Below are the code and all the weights of a small trained network. Each question names an input and a target symbol and asks about switching units off, where a switched-off unit gives its printed mean instead of its output.

import numpy as np


def w(rows, s, z=0):
    codes = np.array(rows[::2]) - 128.0
    scale = np.full(codes.shape[1], s)
    scale[-1] = z or s
    return codes * scale


def norm(h):
    return h / np.sqrt((h * h).mean(-1, keepdims=True) + 1e-5)


def softmax(a):
    e = np.exp(a - a.max(-1, keepdims=True))
    return e / e.sum(-1, keepdims=True)


def log_softmax(a):
    a = a - a.max(-1, keepdims=True)
    return a - np.log(np.exp(a).sum(-1, keepdims=True))


def net(x, mask):
    ids = ['αβγζηθπστψω'.index(c) for c in x.split()]
    T = len(ids)
    res = E[ids] + P[:T]
    u = 0
    for l in range(3):
        r = norm(res)
        for j in range(3):
            rows = slice(2 * j, 2 * j + 2)
            q, k, v = (r @ M[l][rows].T for M in (Q, K, V))
            z = softmax(np.where(np.tri(T) > 0, q @ k.T / 2**0.5, -1e9)) @ v
            o = O[l][rows]
            res = res + np.where(mask[u + j], z, o[:, -1]) @ o[:, :-1]
        u += 3
    return log_softmax(norm(res)[-1] @ U[:, :-1].T + U[:, -1])


Q, K, V, O = {}, {}, {}, {}
E = w([
[219,186,37,165],'α',
[163,100,172,156],'β',
[118,117,143,181],'γ',
[63,219,57,11],'ζ',
[80,110,195,163],'η',
[146,76,96,88],'θ',
[36,2,121,174],'π',
[115,106,84,129],'σ',
[124,86,176,109],'τ',
[156,107,152,89],'ψ',
[162,83,119,144],'ω',
],0.00066)
P = w([
[147,157,163,120],'0',
[81,3,146,129],'1',
[95,48,131,124],'2',
[90,63,116,134],'3',
[117,84,108,133],'4',
[122,68,91,121],'5',
[133,100,89,117],'6',
[136,76,86,117],'7',
[129,63,91,104],'8',
],0.00047)
Q[0] = w([
[81,76,253,155],'0.h0',
[172,168,8,104],'0.h0',
[221,112,205,120],'0.h1',
[194,92,208,101],'0.h1',
[212,144,89,14],'0.h2',
[47,110,165,237],'0.h2',
],0.0041)
K[0] = w([
[230,122,62,241],'0.h0',
[25,144,183,12],'0.h0',
[47,2,184,99],'0.h1',
[36,6,149,87],'0.h1',
[123,13,205,200],'0.h2',
[133,232,60,63],'0.h2',
],0.0042)
V[0] = w([
[196,119,133,225],'0.h0',
[230,110,81,242],'0.h0',
[54,50,74,55],'0.h1',
[2,71,184,111],'0.h1',
[128,92,194,182],'0.h2',
[100,60,201,226],'0.h2',
],0.00096)
O[0] = w([
[132,148,37,109,129],'0.h0',
[167,95,8,107,125],'0.h0',
[110,2,87,162,253],'0.h1',
[58,113,49,169,251],'0.h1',
[73,189,144,173,191],'0.h2',
[62,184,126,205,236],'0.h2',
],0.00097,0.00062)
Q[1] = w([
[120,4,118,209],'1.h0',
[120,6,121,208],'1.h0',
[183,87,156,115],'1.h1',
[84,211,107,152],'1.h1',
[149,115,157,138],'1.h2',
[92,172,118,107],'1.h2',
],0.0035)
K[1] = w([
[80,247,80,30],'1.h0',
[74,252,75,27],'1.h0',
[117,79,100,173],'1.h1',
[94,193,132,51],'1.h1',
[125,91,124,132],'1.h2',
[118,171,162,75],'1.h2',
],0.004)
V[1] = w([
[73,244,87,36],'1.h0',
[66,184,78,17],'1.h0',
[102,150,120,6],'1.h1',
[130,61,106,203],'1.h1',
[187,242,188,126],'1.h2',
[124,193,139,86],'1.h2',
],0.0011)
O[1] = w([
[83,251,103,74,80],'1.h0',
[94,177,87,65,118],'1.h0',
[174,61,150,142,95],'1.h1',
[83,130,95,93,202],'1.h1',
[170,186,159,171,5],'1.h2',
[156,136,153,164,64],'1.h2',
],0.0017,0.0011)
Q[2] = w([
[44,63,19,120],'2.h0',
[42,65,20,117],'2.h0',
[48,13,36,75],'2.h1',
[211,255,234,186],'2.h1',
[92,59,233,171],'2.h2',
[156,203,34,91],'2.h2',
],0.0038)
K[2] = w([
[171,199,216,110],'2.h0',
[171,200,214,115],'2.h0',
[197,196,134,222],'2.h1',
[59,57,123,35],'2.h1',
[31,3,51,76],'2.h2',
[223,233,198,189],'2.h2',
],0.0046)
V[2] = w([
[99,125,78,253],'2.h0',
[57,125,11,94],'2.h0',
[157,29,64,136],'2.h1',
[230,154,29,116],'2.h1',
[74,66,131,53],'2.h2',
[104,45,140,163],'2.h2',
],0.002)
O[2] = w([
[142,38,198,218,138],'2.h0',
[19,147,176,175,94],'2.h0',
[177,221,144,166,172],'2.h1',
[114,127,7,241,98],'2.h1',
[160,235,122,117,235],'2.h2',
[198,201,163,149,254],'2.h2',
],0.0019,0.0015)
U = w([
[148,132,20,238,196],'α',
[164,176,168,163,62],'β',
[160,187,156,163,165],'γ',
[3,203,62,10,251],'ζ',
[62,188,237,189,172],'η',
[223,134,73,41,107],'θ',
[42,15,159,162,101],'π',
[121,136,58,167,38],'σ',
[138,87,210,78,74],'τ',
[211,121,174,44,126],'ψ',
[181,58,112,130,48],'ω',
],0.006,0.0021)

Each question gives the input, a string of symbols that net reads in full, and the target symbol t.
The units are the heads (2 rows each of Q, K, V and O). Each row of codes is followed by its name. A weight is (code - 128) times the scale printed after its matrix; where a second scale follows, it is the last column's (O and U).
mask holds one flag per head, layer by layer. A switched-off head (its flag False) gives its mean, the last column of its rows in O, instead of its output. The means were averaged over made-up inputs and are rounded, as every weight is.
A unit's drop is (log p(t) with every unit on - log p(t) with that unit switched off) / (log p(t) with every unit on - log p(t) with every unit switched off).
The circuit of an input: a set's keep is (log p(t) with only the set's units on - log p(t) with every unit switched off) / (log p(t) with every unit on - log p(t) with every unit switched off). Starting from all 9 units, units are removed one at a time, each time the one whose removal leaves the highest keep (on an exact tie, the one counted first), for as long as the keep stays at least 0.8.
circuit, biggest first: the units of the circuit, biggest drop first
unit that matters most: the unit with the biggest drop
heads that matter: for each layer, one digit per head in row order, 1 if its drop is at least 0.15 and else 0, layers parted by /
drop when u is switched off: that unit's drop, to one decimal
input ζ η π τ η, target ζ: circuit, biggest first -> (1.h0)
input γ α π π τ β, target α: heads that matter -> 110 / 001 / 010
input ζ τ γ θ γ τ, target ζ: heads that matter -> 000 / 100 / 000
input ω π α τ θ, target α: heads that matter -> 100 / 000 / 010
input α ζ β ψ ψ ψ, target ζ: circuit, biggest first -> (1.h0; 2.h0)
input π π τ π ψ γ, target η: heads that matter -> 000 / 000 / 110
input ω τ β ψ θ ω ζ ψ, target α: circuit, biggest first -> (2.h1; 0.h0; 0.h1; 1.h2)
input ζ ψ θ π α τ ω, target ζ: heads that matter -> 000 / 100 / 100
input γ θ η ψ π γ, target π: circuit, biggest first -> (2.h1; 0.h1; 1.h2)
input σ α α γ β, target α: heads that matter -> 100 / 000 / 010
input η ζ θ α π ψ π ζ γ, target ζ: heads that matter -> 000 / 100 / 000
input ζ ω ψ α η, target ζ: heads that matter -> 000 / 100 / 100
input ω π α σ π π ψ, target α: heads that matter -> 110 / 000 / 010
input π σ ζ ω π σ ψ η θ, target ζ: heads that matter -> 000 / 101 / 100
input ζ β ζ σ ζ ω, target ζ: circuit, biggest first -> (1.h0)
input π ψ τ π σ π τ, target η: heads that matter -> 000 / 000 / 100
input ω π β α γ π η, target α: drop when 2.h1 is switched off -> 0.5
input ζ τ σ, target ζ: drop when 2.h0 is switched off -> 0.2
input ω τ θ θ, target α: drop when 2.h1 is switched off -> 0.9
input γ γ ω α π τ ψ, target π: unit that matters most -> 2.h0
